In the rows, zero is written as 128.
Each row of numbers stands for one object and depends on some of the facts below. Use the named rows to name the rest.

Known rows:
trepozan: [137 119 102 124 134 113 116 124 130 121 136 141 130 128 125 129 122 125
 128 123 159 125 125 130 118 119 122 135 114 121 108 149 124 182 119 120
 120 119 127 160 124]
vabri: [137 116 162 129 136 167 121 121 152 122 115 122 122 135 126 124 139 119
 132 125 118 122 125 125 116 121 130 128 116 118 114 128 116 111 139 147
 153 112 121 123 133]
geflo: [115 133 144 101 116 126 136 125 133 122 116 120 120 120 126 132 115 123
 123 129 117 129 122 121 120 128 124 130 153 114 156 120 121 156 124 122
 124 122 126 123 126]
baduk: [118 135 137 122 179 134 129 138 115 118 147 121 186 125 137 118 236 121
 119 147 112 124 166 123 157 106 118 134 135 197 142 146 117 106 136 129
 120 149 118 118 122]
muvogel: [142 142 127 114 175 156 114 157 110 118 139 124 154 119 126 122 199 155
 124 126 108 120 179 123 156 115 115 123 118 216 133 145 118 109 140 156
 121 137 123 116 135]
ligra: [116 135 139 136 117 145 136 117 130 146 122 123 122 119 142 122 117 120
 125 130 115 164 128 121 134 143 131 127 134 157 151 114 128 113 118 122
 122 123 135 119 118]
fegri: [115 115 125 135 142 125 116 119 150 120 141 118 121 119 144 122 136 121
 125 125 115 128 125 134 117 115 129 125 130 117 114 114 125 108 129 124
 134 164 126 121 122]
driflun: [121 139 118 138 119 123 146 126 119 165 120 133 128 120 137 124 118 120
 126 126 116 128 121 121 125 118 129 129 129 133 181 115 132 117 116 124
 123 116 161 116 121]
kliful: [117 116 123 117 124 125 110 149 116 121 137 122 118 119 123 120 152 125
 148 119 131 137 124 127 114 121 211 119 110 119 110 151 109 159 220 131
 142 145 156 132 141]
matror: [115 118 146  99 123 115 131 120 128 151 115 120 122 121 125 120 112 121
 130 129 111 129 126 121 117 138 127 124 165 125 142 126 127 116 132 136
 147 150 141 121 137]
plakekla: [146 117 112 148 118 144 124 129 119 150 136 121 130 136 149 123 113 125
 123 121 153 120 127 128 129 114 125 130 113 119 140 140 138 109 117 136
 134 136 130 118 122]
drodunom: [113 126 102 198 187 148 154 135 126 120 203 162 118 121 126 122 117 118
 132 126 117 125 163 189 118 167 117 132 115 119 111 110 174 171 116 128
 122 126 122 128 117]
pluta: [130 120 109 152 123 115 122 112 157 121 123 133 125 145 142 122 142 118
 131 123 173 129 125 121 118 118 146 143 114 123 115 119 122 115 116 118
 148 120 125 151 120]
kidram: [133 120 138 141 125 132 118 122 124 120 116 122 127 133 140 125 137 132
 123 127 132 123 126 123 135 114 131 126 114 118 114 116 127 113 115 123
 129 129 120 135 126]
grebul: [116 141 138 109 117 114 122 119 150 131 117 125 119 118 125 120 127 132
 126 128 113 123 121 119 140 151 129 136 155 150 122 112 128 123 126 121
 125 165 132 119 135]
flikle: [130 117 131 141 130 122 119 120 131 120 118 122 124 133 130 124 137 123
 133 132 119 126 123 128 135 113 127 126 115 117 115 111 124 117 136 123
 126 121 123 131 122]
bugro: [113 139 143 112 121 106 139 122 126 122 117 124 128 119 125 139 116 123
 126 145 109 131 121 124 137 134 125 121 149 116 149 112 123 124 134 121
 121 119 130 123 124]
zelen: [114 124 148 108 119 107 137 120 140 122 114 121 125 121 124 128 138 120
 126 162 119 149 125 122 132 121 149 128 158 120 142 115 122 134 148 120
 121 128 134 126 121]
pido: [119 119 126 152 141 130 119 122 112 117 132 121 139 125 129 133 137 123
 129 137 121 126 123 144 133 118 131 123 113 117 119 115 133 132 128 123
 122 120 121 140 121]

There are 3 kinds of fact about the objects: φ, θ, δ.
[floplan pligil] φ klugrepo
[vabri legribir] φ satil
[drodunom kitras pligil pozor keskifom riflaplu bruger] φ brovo
[pluta pligil brebin zafistam sagitram draro] φ gretrom
[fegri graskes] φ pozor
[katir trubram brovo] φ draro
[flafla stase fesuk kotapom] φ pluta
[flafla drako pibrur] φ vudol
[drifek mikur tropan skoron skogrem skigepu pelo] φ baklum
[drifek stase keskifom dotral skuvo baduk] φ rupok
[drifek ponan vemom sazos] φ trotres
[lilenan flasti kavostuk zemo stufodror brovo] φ kotedres
[lilenan dralek skogrem] φ nukuzol
[teba stase mokle trugruk] φ puge
[flasti skupas katin vemom diros] φ kapete
[flasti kavostuk mikur kliful vudol flunok draro neplom baklum trugruk stamadrer] φ fopel
[flasti laki diros] φ flafla
[geflor drotru gobin trugruk] φ disoral
[plasketul stiso] φ mikur
[stoplotres neplom] φ lilenan
[plakekla boroton katin] φ faskal
[gramor trubram drotru zemo stufodror peklu britrefe] φ liplikor
[brostare] φ kotapom
[disoral sitros kapete] φ nomus
[laki katin nezu] φ muvogel
[drotru bavol] φ sagitram
[budri skoron] φ babrek
[budri] φ nifla
[venak] φ bugro
[satil stufodror sazos] φ kliful
[stase] φ pelo
[bigir nolidrir] φ greme
[bigir febe] φ klove
[rupok muvogel zoditul vudol flunok baduk pelo] φ kavostuk
[klopar] φ stamadrer
[klopar] φ skupas
[tropan brebin] φ skegru
[bezer skoron] φ mokle
[pido riflaplu trepozan neplom] φ katir
[zemo dotral gutrom keplopal] φ baduk
[klugrepo] φ tutrik
[klugrepo] φ skuvo
[zafistam graskes nukuzol tive] φ fesuk
[zafistam trepozan skeza] φ skigepu
[miplos] φ zafistam
[miplos] φ degrustar
[miplos legribir lolos nolidrir] φ laki
[ponan] φ mutrok
[flikle stamadrer] φ geflo
[flikle tradan] φ vabri
[pogrem trepozan stamadrer] φ flunok
[sagitram] φ sitros
[sagitram degrustar] φ vemom
[kidram] φ diros
[dotral] φ vosto
[trepozan] φ flasti
[nezu flunok] φ paze
[tutrik repim] φ buklor
[flunok pifazo] φ gobin
[flunok] φ zemo
[babrek] φ nezu
[pifazo stiso plokle stotrudro stamadrer] φ bresti
[stiso] φ teba
[skeza] φ stiso
[skeza] φ floplan
[draro greme] φ sofo
[peklu] φ zuflove
[zuflove] φ venak
[lirora] φ veplorar
[britrefe skuvo buklor] φ zifu
[zutolen] φ geflor
[zutolen] φ skoron
[brifu brufla klikler] φ kidram
[neplom] φ drifek
[klaze] φ ponan
[kotapom nolidrir bresti paze] φ dralek
[degrustar] φ bigir
[nolidrir] φ pibrur
[kiklo pluta brate kitras vosto gigrus skupas kluro grebul satil bigir faskal riflaplu kidram vudol besen zastu flogel legra legribir tisa lirora zutolen sodek gutrom degrustar stotrudro] θ 851
[floplan drodunom kavostuk puge plumu disoral sitros febe pozor lekadem mavam liplikor tutrik gobin sazos teti brovo brifu neplom lolos mokle baklum brufla pibrur] θ 58
[vabri katir lilenan flasti gudrem kogodam troma flaplak boroton gretrom nozuri geflo pligil bresko stase nugezus bavol fopel gistel feklu drako drasik dotral trepozan stufodror fesuk pifazo kibikis dralek klove klaze lofun nifla klikler pelo buklor] θ 130
[fegri fena drifek skopli trubram brostare mikur laki venak logri tropan brebin zemo zafistam ponan katin pogrem sagitram vemom kliful zoditul driflun skeza draro skogrem bruvik tive paze] θ 265
[flafla geflor plasketul kotedres klosek kilur bonom mukler bistas rupok bezer pido miplos flikle klatus skuplon zelen nezu bugro flunok pestin diros peklu repim plokle veplorar zuflove britrefe kotapom trugruk nomus] θ 906
[pilor teba plakekla gramor zifu drotru budri kelura klopar skegru skoron nusal sofo klugrepo tradan keskifom toklin trotres flebi drorir klogor matror lodam grobar skuvo keplopal keplak greme] θ 310
[stoplotres stugrok mutrok graplos naskam muvogel kapete boflodus ligra babrek graskes stiso bruger broni nukuzol baduk nolidrir skigepu stamadrer bresti] θ 234
kiklo δ [kapete zifu lolos flogel]
floplan δ [drifek]
vabri δ [febe]
pluta δ [tutrik flunok keplak logri draro]
fegri δ [kelura stamadrer]
brate δ [grobar gigrus riflaplu]
skopli δ [kapete stufodror muvogel drasik kogodam]
vosto δ [grobar baklum flunok bonom boflodus plasketul]
puge δ [zifu kotapom kibikis tropan]
troma δ [lofun pozor febe lekadem paze]
plumu δ [skegru]
flaplak δ [nezu mikur]
drotru δ [babrek graplos]
grebul δ [skegru nezu neplom nifla]
bistas δ [trepozan teti logri naskam tisa dotral]
bresko δ [febe kluro pogrem lilenan]
stase δ [grobar feklu drorir]
stugrok δ [skegru legra stufodror drodunom brebin broni katin]
bavol δ [boflodus]
nusal δ [kilur kotedres]
sitros δ [mavam]
zemo δ [stamadrer klove]
zafistam δ [ponan]
gistel δ [bresti pilor lolos bezer]
tradan δ [sodek bonom mokle vudol]
klatus δ [sagitram pogrem muvogel peklu]
toklin δ [pelo peklu]
ligra δ [klogor klaze]
kliful δ [kitras budri pilor nukuzol]
zelen δ [skeza pido mavam]
zoditul δ [mutrok lirora boflodus]
flebi δ [drodunom stotrudro skupas teti pifazo besen]
matror δ [peklu]
stiso δ [nozuri legra pestin]
dralek δ [grobar pligil kilur bezer stoplotres bruger]
zastu δ [dotral]
plokle δ [nozuri klogor bonom driflun plakekla]
veplorar δ [pilor lilenan laki]
zuflove δ [kapete trotres]
brifu δ [broni klove]
bruvik δ [pilor febe drorir klosek]
gutrom δ [trubram skuplon brostare]
degrustar δ [bonom pestin]
pibrur δ [kotedres vemom gudrem]
skigepu δ [mukler nugezus kotapom gigrus tisa]
buklor δ [pelo lodam klikler bruger]
nomus δ [fena]

Rows to name:
No name comes twice in this set of rows, the named rows included.
[137 128 130 117 141 148 116 182 117 117 138 124 140 123 124 124 171 134
 124 127 118 120 155 123 130 113 124 123 115 158 130 167 122 133 160 136
 123 115 127 119 145] : pelo
[186 117 108 136 135 105 119 123 136 117 116 134 135 144 117 161 121 148
 140 129 165 122 125 128 131 121 124 128 115 117 108 136 136 117 117 130
 126 121 120 154 124] : kotapom
[137 127 107 138 152 160 119 131 139 123 147 161 125 118 125 124 124 146
 124 121 119 121 151 167 129 139 122 129 114 123 113 116 133 144 116 142
 124 130 125 119 158] : stufodror
[148 127 120 137 140 136 118 123 125 119 122 147 137 130 136 131 152 151
 128 130 119 116 123 149 167 112 121 125 114 125 123 116 144 112 119 132
 123 131 121 117 117] : nezu
[128 117 106 166 117 133 107 201 112 120 143 186 118 153 126 121 127 131
 125 118 232 131 128 133 139 164 180 122 106 129 114 187 115 218 195 121
 118 117 170 122 122] : baklum
[116 146 136 102 119 108 130 117 145 130 120 118 122 120 121 123 125 130
 143 127 115 125 130 117 117 159 132 135 155 167 117 116 122 118 133 123
 150 130 128 133 165] : kiklo
[155 127 103 164 121 117 115 164 114 122 148 159 153 142 124 122 168 121
 123 129 176 120 146 122 140 117 128 125 110 161 113 170 115 145 147 121
 118 120 132 130 121] : flunok
[131 120 101 164 128 112 114 154 116 126 175 125 131 118 123 122 112 119
 128 123 178 141 124 146 118 118 140 123 109 114 110 141 120 188 130 123
 122 122 140 154 124] : draro
[118 120 119 158 149 152 119 121 137 122 159 119 125 118 130 124 118 123
 126 122 114 123 125 153 119 119 131 129 111 115 112 111 128 172 115 121
 125 118 120 145 126] : katir
[116 122 150 131 139 123 124 117 123 119 133 123 128 129 143 119 184 120
 126 136 122 129 127 121 135 116 129 135 123 123 115 116 120 107 136 120
 123 150 120 132 120] : gutrom

The same objects again, as new rows of numbers:
Named rows:
gigrus: [189  80 126 140  99 130 132 127 127 161 132 120 132 118 125 145 122 119
 121 127 141 131 109 133 130 131 121  98 152 137 112 128 139 138 121 143
 120 116 138 125 144 128]
plumu: [104  77 126 145 103 102 136 125 138 160 120 101 172 119 122 141 140 116
 125 137 131 118 153 126 136 125 112  64 161  81 150 120 126 143 132 142
 131 118 116 136 184 123]
plasketul: [152 160 134 115 147 114 125 132 122 100 130 139 128 129 133 144 125 134
 132 139 110 129 116 128 114 127 135 158 125 135 125 130 124 118 127 119
 129 133 134 125 114 135]
bigir: [144 153 133 120 133 113 124 130 125 127 127 138  99 133 130 123 122 144
 139 119 124 135 120 129 128 133 131 169 110 152 119 116 125 132 127 118
 130 131 122 122 129 108]
keplak: [167  70 130 137 112 160 131 119 116 146 128 129 136 116 130 126 126 113
 103 126 154 120 115 132 137 125 126  93 142 117 126 134 138 128 125 144
 119 123 145 137  90 145]
nozuri: [167  91 126 137 109 121 135 127 117 138 132 122 150 120 134 143 118 120
 107 129 140 126 101 133 129 120 124  80 155 129 114 133 138 129 115 138
 118 117 148 130 108 126]
kapete: [146 150 131 117 137 124 129 134 118 124 120 150  99 131 127 144 131 131
 152 136 115 144 131 133 129 127 117 174 107 131 127 125 125 128 126 117
 133 138 112 131  70 107]
kiklo: [ 92  78 117 147  98 121 138 129 143 170 124 104 152 123 123 133 143 118
 138 127 143 130 152 131 146 127 111  74 152  94 138 129 132 141 129 143
 129 115 114 130 173 116]
driflun: [175  68 129 138 103 120 131 123 121 165 133 119 127 121 127 153 119 121
 114 116 149 128 116 133 144 138 131  93 140 128 115 121 134 144 122 141
 119 118 134 132 125 120]
gobin: [160 143 139 115 138  92 121 129 127 105 128 137 111 130 131 128 123 145
 123 132 119 131 122 128 129 130 133 168 112 132 132 111 122 131 133 121
 131 139 117 127 138 119]
satil: [139 161 131 121 144 113 123 135 130 130 127 146 101 139 129 148 116 133
 137 131 113 142 129 129 116 136 121 164 112 138 120 128 125 134 125 121
 132 134 123 120 122 108]
pligil: [ 90 190 127 122 150 160 125 116 122  99 116 132 114 140 131  77 117 138
 133 121 136 119 111 117 107 121 130 153 131 166 118 130 122 116 135 108
 130 126 147 123 108 105]
lodam: [170  71 127 143 116 134 131 123 113 145 131 126 142 123 126 151 126 110
 110 134 151 129 122 126 139 140 115  90 141 106 128 140 135 138 128 143
 119 125 146 137  86 133]
flogel: [160  70 126 140 104 155 131 123 129 169 127 122 124 120 127 117 116 122
 109 119 149 130 114 133 132 128 121  90 139 128 115 125 142 136 121 145
 121 119 135 129 116 134]
klikler: [123 163 131 122 149 113 127 131 120  99 122 139 117 141 133 124 116 135
 133 136 121 140 115 128 119 122 123 150 114 146 126 135 127 125 128 115
 129 136 129 129  82  97]
fopel: [132  77 124 136 138 119 126 137 136 142 153 122 159 135 139 174 102 111
  90 133 114 129 138 134 141 146 133  63 124 111 122 161 138 133 103 159
 118 126 144 128  99 165]
trepozan: [130 173 129 119 147 114 126 134 124  96 132 136 125 137 135 127 118 135
 133 133 113 133 108 127 112 121 131 154 121 148 118 134 127 115 124 116
 129 133 133 123 112 125]
skupas: [133 155 134 119 134 141 126 132 130 131 124 144  96 129 131 121 119 142
 136 129 116 137 120 133 116 121 124 170 107 144 121 116 131 127 126 120
 132 134 113 124 123 119]
drako: [116 155 132 118 151 102 124 133 126  99 134 137 117 137 137 131 115 139
 130 120 124 130 121 129 128 131 146 143 108 146 120 134 126 121 121 116
 128 134 129 127  95 119]

Rows to name:
No name comes twice in this set of rows, the named rows included.
[ 92 213 125 138 157 156 113 103 119 101 119 110 109 145 107  80 120 133
 142 124 136  99 107  89  85 146 136 156 166 173 117 122 106 132 159 104
 128 118 179 111 219 120] : brovo
[109 158 126 120 148 119 122 128 128  86 132 133 115 141 136 103 128 144
 126 120 131 133 122 126 136 132 139 161 102 155 122 140 128 123 134 113
 127 135 136 119 120 117] : lilenan
[125 166 133 114 137 131 129 129 120  94 118 147 109 132 140  99 122 145
 127 133 127 138 107 131 118 109 122 164 104 151 126 127 131 117 125 113
 132 138 119 126  73 104] : fesuk
[ 60 142 111 123 113 120 127 138 155  74 126 113 137 138 134  63 176 154
 140 116 141 142 164 134 164 125 130 168  92 142 144 149 132 117 146 110
 134 135 114 112 192 118] : vabri
[102 157 133 152 163  94 128 131 113 112 148 119 101 144 119 108 119 130
 163 152 128 131  84 106 104 123 134 154 101 137 154 122 134 123 143 117
 128 158 122 151  64 160] : peklu
[ 54 177 128 108 122 134 135 131 145 144 110 130 134 121 128 129 136 136
 156 122 100 120 159 135 117 108 130 139 137 110 134 101 110 120 124 120
 145 117  90 123 183 103] : degrustar
[ 37 184 126 109 129 130 135 131 141 110 111 127 152 124 136 109 137 133
 146 125 110 117 151 134 121 102 132 122 138 116 138 119 114 112 124 114
 142 120 105 124 152 104] : bavol
[ 70 162 129 123 140  97 126 137 146 122 119 118 145 134 124 131 142 134
 143 140  98 126 163 128 122 126 122 136 124  97 153 123 115 131 139 125
 141 132 101 125 185 122] : pibrur
[ 69 170 125 112 131  99 137 139 139 105 109 131 146 129 133 119 147 136
 156 138 109 138 150 137 131 105 112 138 121 109 144 128 121 120 128 109
 141 130  92 128 129  89] : dralek
[ 32 183 120 127 139 124 128 132 148 138 122 115 130 137 116 134 136 129
 163 126 105 120 164 119 114 135 134 131 132 111 142 120 109 129 137 119
 142 122 113 122 184 121] : zemo
[103 188 127 122 170 134 114 133 134 100 148 128 133 142 129 150 110 123
 122 135  94 116 134 118 106 148 156 137 123 141 122 149 114 116 127 130
 128 133 154 120 149 179] : rupok
[120 151 132 112 154 101 117 146 147 131 154 141 110 137 135 184 105 131
 122 122  81 132 150 135 131 150 158 148  93 132 121 129 123 126 110 140
 130 138 117 122 130 165] : mikur
[ 57 164 127 119 132 148 132 128 137 111 118 130 136 125 125 111 152 129
 149 133 114 122 151 126 127 113 131 148 115 100 152 121 117 114 139 116
 139 133 103 131 142 130] : drotru
[105 181 132 129 149 156 118 108 121 116 115 122 108 136 117  72 117 136
 126 125 139 107 115 106  97 131 133 160 146 152 127 116 115 133 150 111
 132 125 150 120 170 119] : drodunom

Now the same objects, written a new way:
Some rows with their names:
drifek: [117  55 159  69 141 138 134 180 172 127 173 163 175 184]
klaze: [144 125 148 107 120 123 109 152 147 122 154 114 110 126]
laki: [152 125 135 111 107 107 105 157 157 137 176 110 124 147]
pibrur: [ 99 129 123 123  81 123 108 159 166  95 143 147  91 145]
keplak: [146 115 139  92 125 142 123 101 132 119 128 113 110 121]
dralek: [119 138 128 116  73 107  94 168 152 136 154 165  86 136]
kilur: [170 116 154 102 105 143 112 126 144 111 108 111 126 139]
klogor: [146 116 139  92 123 143 122 100 135 118 125 113 108 123]
zelen: [157 166 138  79  97 138 112 133 123  71  99 179  90 204]
skoron: [113 128 126 116 120 128 132 160 166 141 145 142  87 134]
klikler: [147 123 147 107 115 117 105 156 148 125 161 117 109 127]
stamadrer: [ 98 107 135 111 140 129 148 181 168 128 123 104  76 135]
zemo: [119 160 121 133  95 129 100 141 184 104 159 162 136 159]
feklu: [154 119 151  94 112 144 120 114 137 115 120 109 118 129]
zuflove: [131 142 133 128  76 122  91 162 164 112 135 161 110 147]
peklu: [158 125 150 116 110 120  97 165 156 115 151 115 121 137]
driflun: [159 124 145 100 111 139 116 113 136 129 114 108 134 144]
klosek: [172 115 153 101 102 143 111 125 143 110 108 110 128 140]
satil: [ 70 116 144 124  88 110 110 176 137  89 131 100 100 148]

Name these rows:
No name comes twice in this set of rows, the named rows included.
[136 139 138 121 101 118 103 147 153 134 146 140 122 149] : venak
[120 109 140 106 119 100  98 166 130 124 163 104  87 117] : nukuzol
[134 137 136 124 100 109  97 158 148 143 150 141 117 146] : tive
[145 130 146 114 119 109  98 163 141 148 150 120 120 137] : sagitram
[140 127 143 115 130 124 133 170 163 148 130 109 116 147] : tropan
[125 132 121 117 111 130 111 124 170 101 185 140 114 135] : keplopal
[108 132 139 126 124 141 145 183 182 136 126 137  94 143] : flasti
[ 62 128 139 127  73  99  85 177 126  89 133 124  94 142] : pluta
[144 132 142 120  92 123  96 161 159 113 145 141 116 143] : repim
[130 124 133 105 110 148 122 101 137 118 115 143 105 129] : sofo
[ 88 149 126 134 126 152 171 194 203 157  80 150  96 171] : kliful

